Small tables with named rows and columns. After each table, cells are looked up by row and column.

basa.csv
,giv,mubor,vepe,tofa,fidi,zatovum
mok,0.22,-0.16,-0.05,0.25,0.30,0.13
kapovu,0.25,-0.06,0.03,0.26,0.25,-0.11
lezitak,-0.41,0.51,-0.06,-0.64,-0.47,-0.11
zev,0.50,0.34,0.59,0.43,0.36,0.30
kar,-0.29,0.50,0.00,-0.35,-0.27,0.06

zatovum of mok is 0.13
mubor of kapovu is -0.06
tofa of kapovu is 0.26
vepe of lezitak is -0.06
mubor of zev is 0.34
giv of mok is 0.22
tofa of lezitak is -0.64

soz =
fields: nud, fegokil, derad, kidimot, deno, felasab, sulurop
mef: [20.948, 56.282, 54.824, 62.731, 51.799, 54.728, 52.669]
morod: [44.286, 53.717, 53.173, 57.707, 52.334, 52.738, 51.731]
nenota: [52.329, 48.044, 54.310, 39.586, 52.713, 51.955, 67.696]
gagip: [52.899, 52.231, 51.735, 37.398, 52.303, 51.054, 51.234]
vusovar: [46.795, 56.217, 50.926, 50.775, 52.029, 52.571, 40.707]
vab: [58.923, 53.761, 52.582, 70.608, 52.800, 48.708, 45.158]
sor: [54.687, 50.898, 51.769, 24.549, 52.290, 47.964, 52.861]
lod: [16.443, 56.731, 55.059, 57.763, 51.636, 52.598, 51.291]
bukek: [53.788, 52.761, 51.790, 59.099, 52.506, 59.591, 54.938]
peve: [56.762, 51.858, 52.866, 48.734, 52.641, 45.505, 49.565]
duziku: [48.590, 44.980, 56.036, 51.352, 52.992, 63.657, 87.174]
pasude: [4.791, 58.796, 55.526, 62.086, 51.321, 53.774, 49.091]

vusovar, derad => 50.926
nenota, derad => 54.310
gagip, fegokil => 52.231
bukek, derad => 51.790
duziku, sulurop => 87.174
morod, fegokil => 53.717
nenota, deno => 52.713
lod, felasab => 52.598
bukek, kidimot => 59.099
vab, felasab => 48.708
pasude, nud => 4.791
sor, fegokil => 50.898

bologu.csv
,daseluz,bal,nuviri,delen,pib,felimok,ravaze,pog,vipazaf,mufab
mizut,43029,-21395,29987,73978,39710,76385,-15074,-3233,44887,-7717
teb,49186,57515,6527,-31153,-24514,-27663,53160,50606,-1676,38497
duliv,26108,54833,-9022,-64376,2537,-31220,44439,41823,-7047,53244
zuv,21333,46195,1424,-16710,-391,-60037,29136,50509,-19659,38103
govoke,14564,27820,-10412,-39614,14677,-14718,71852,49165,-26452,60055
budagu,14748,36421,-2244,-23974,-15816,-30646,31208,45702,-13079,45231
dopasof,14141,36840,4164,4983,-16406,-35572,9395,6961,-4814,36303
voralup,3434,23879,-11480,-15248,6276,-22078,28890,35254,-19289,43535
nadi,-5923,45152,12325,-18490,2564,-32348,33647,33535,-5527,40315
piz,-29145,54585,22383,-6377,12723,-19821,39269,74191,23435,52836
gup,-27078,25515,-20114,948,3547,-19733,34710,-5906,-3239,29814
zizoto,-36368,46288,3756,14006,26155,-1539,22359,16587,-17214,41984
vebevi,-37069,49568,11523,-32841,30544,-49314,36440,17776,3615,21447
bigun,-36418,49788,21890,21509,14772,-32534,56023,29548,22866,43249

duliv, mufab: 53244
gup, pib: 3547
zuv, felimok: -60037
duliv, ravaze: 44439
duliv, nuviri: -9022
budagu, mufab: 45231
zizoto, ravaze: 22359
bigun, pog: 29548
gup, felimok: -19733
vebevi, mufab: 21447
dopasof, nuviri: 4164
zuv, delen: -16710
dopasof, felimok: -35572
piz, delen: -6377
mizut, felimok: 76385
duliv, bal: 54833
dopasof, daseluz: 14141
govoke, ravaze: 71852
vebevi, vipazaf: 3615

